Below are the code and all the weights of a small trained network. Each question names an input and a class and asks about switching units off, where a switched-off unit gives its printed mean instead of its output.

import numpy as np


def w(rows, s, z=0):
    codes = np.array(rows[::2]) - 128.0
    scale = np.full(codes.shape[1], s)
    scale[-1] = z or s
    return codes * scale


def f(y):
    return np.maximum(y, 0)


def log_softmax(a):
    a = a - a.max(-1, keepdims=True)
    return a - np.log(np.exp(a).sum(-1, keepdims=True))


def net(x, mask):
    res = np.array(x, float).reshape(1, 8) / 4 @ E
    y = f(res @ A[0][:, :-1].T + A[0][:, -1])
    res = res + np.where(mask, y, B[0][:, -1]) @ B[0][:, :-1]
    return log_softmax(res[-1] @ U[:, :-1].T + U[:, -1])


A, B = {}, {}
E = w([
[52,132,111,4,32,22,101,171,212,126],'x0',
[135,165,78,101,126,130,130,143,93,87],'x1',
[141,131,112,123,110,122,132,151,102,98],'x2',
[153,87,153,135,130,130,111,137,168,130],'x3',
[147,39,57,6,178,146,248,189,65,177],'x4',
[136,130,113,105,117,138,101,145,103,117],'x5',
[113,155,102,124,139,128,154,103,127,121],'x6',
[225,174,103,87,77,14,101,27,108,176],'x7',
],0.012)
A[0] = w([
[183,151,111,127,126,112,96,108,115,174,132],'neuron 0',
[42,115,118,71,119,40,107,159,185,103,160],'neuron 1',
[65,144,109,187,55,80,88,119,187,65,123],'neuron 2',
[151,151,107,61,32,11,106,107,160,195,16],'neuron 3',
[96,131,116,206,64,127,73,119,124,126,253],'neuron 4',
[255,136,135,142,161,24,125,72,55,181,73],'neuron 5',
[218,169,140,66,65,77,148,82,161,157,49],'neuron 6',
[91,153,144,173,137,182,72,131,139,75,189],'neuron 7',
[185,226,175,183,70,128,76,73,169,75,207],'neuron 8',
],0.0094,0.0054)
B[0] = w([
[160,143,93,164,116,55,149,110,184,170,175],'neuron 0',
[50,86,223,68,81,197,126,151,158,73,224],'neuron 1',
[109,125,174,119,91,184,66,26,117,115,214],'neuron 2',
[145,194,196,167,161,211,189,153,58,146,246],'neuron 3',
[111,201,145,151,159,96,112,87,92,109,207],'neuron 4',
[134,80,76,64,102,70,103,44,163,158,227],'neuron 5',
[254,125,118,135,175,182,159,144,89,167,213],'neuron 6',
[161,197,152,143,107,195,119,89,129,116,202],'neuron 7',
[121,235,60,218,101,98,81,164,153,141,253],'neuron 8',
],0.0097,0.02)
U = w([
[174,189,167,196,168,188,135,116,102,107,149],'0',
[178,54,122,150,230,215,226,173,48,154,253],'1',
[143,154,61,179,112,30,75,113,171,155,34],'2',
[169,27,70,60,138,45,143,63,116,150,168],'3',
[21,118,148,121,71,139,59,70,139,68,14],'4',
[9,59,129,43,98,100,170,227,149,117,120],'5',
],0.011,0.004)

Each question gives the input, the list of numbers given to net, and the class t.
The units are the neurons (one row each of A and B). Each row of codes is followed by its name. A weight is (code - 128) times the scale printed after its matrix; where a second scale follows, it is the last column's (A, B and U).
mask holds one flag per neuron, in row order. A switched-off neuron (its flag False) gives its mean, the last column of its row in B, instead of its output. The means were averaged over made-up inputs and are rounded, as every weight is.
A unit's drop is (log p(t) with every unit on - log p(t) with that unit switched off) / (log p(t) with every unit on - log p(t) with every unit switched off).
The circuit of an input: a set's keep is (log p(t) with only the set's units on - log p(t) with every unit switched off) / (log p(t) with every unit on - log p(t) with every unit switched off). Starting from all 9 units, units are removed one at a time, each time the one whose removal leaves the highest keep (on an exact tie, the one counted first), for as long as the keep stays at least 0.8.
units of the circuit, in order: the units of the circuit, biggest drop first
unit that matters most: the unit with the biggest drop
top k neurons: the k neurons with the biggest drops, biggest first
drop when u is switched off: that unit's drop, to one decimal
input [-3,7,3,8,5,-4,-5,8], class 3: unit that matters most => neuron 5
input [8,-5,7,-7,1,8,4,1], class 1: units of the circuit, in order => (neuron 3; neuron 8; neuron 7)
input [-7,-1,6,-1,1,-6,2,-4], class 1: top 2 neurons => (neuron 8; neuron 2)
input [4,1,0,-7,6,-1,-3,1], class 1: top 3 neurons => (neuron 3; neuron 5; neuron 8)
input [-8,-6,-5,7,1,2,5,-5], class 1: top 2 neurons => (neuron 8; neuron 2)
input [7,8,-8,-4,-2,7,8,1], class 0: top 3 neurons => (neuron 3; neuron 5; neuron 6)
input [-7,5,6,0,1,6,-6,-7], class 1: top 2 neurons => (neuron 8; neuron 2)
input [1,-2,1,8,7,-4,-5,4], class 1: top 2 neurons => (neuron 3; neuron 6)
input [8,0,6,-2,-3,4,-2,1], class 0: top 2 neurons => (neuron 3; neuron 6)
input [2,3,-3,-1,-5,3,-3,-2], class 4: top 2 neurons => (neuron 3; neuron 6)
input [7,-7,-4,5,0,2,5,2], class 0: top 3 neurons => (neuron 3; neuron 2; neuron 6)
input [2,-6,3,-5,6,-8,-6,1], class 1: top 2 neurons => (neuron 5; neuron 8)
input [-1,8,7,8,-1,-2,6,1], class 2: top 2 neurons => (neuron 3; neuron 1)
input [-3,-2,-2,3,7,0,1,1], class 3: units of the circuit, in order => (neuron 3)
input [0,4,-1,5,-4,6,-5,8], class 2: top 3 neurons => (neuron 5; neuron 8; neuron 0)
input [1,-3,3,-3,-5,-4,-6,-5], class 4: top 3 neurons => (neuron 3; neuron 6; neuron 2)
input [2,6,8,-3,0,4,-3,-3], class 4: drop when neuron 3 is switched off => 0.3
input [7,-1,2,5,-1,-3,-1,8], class 0: drop when neuron 3 is switched off => 0.4
input [-7,4,-4,-7,1,-7,6,-2], class 1: drop when neuron 4 is switched off => 0.2
input [-1,1,7,0,3,-2,-6,5], class 3: units of the circuit, in order => (neuron 5)
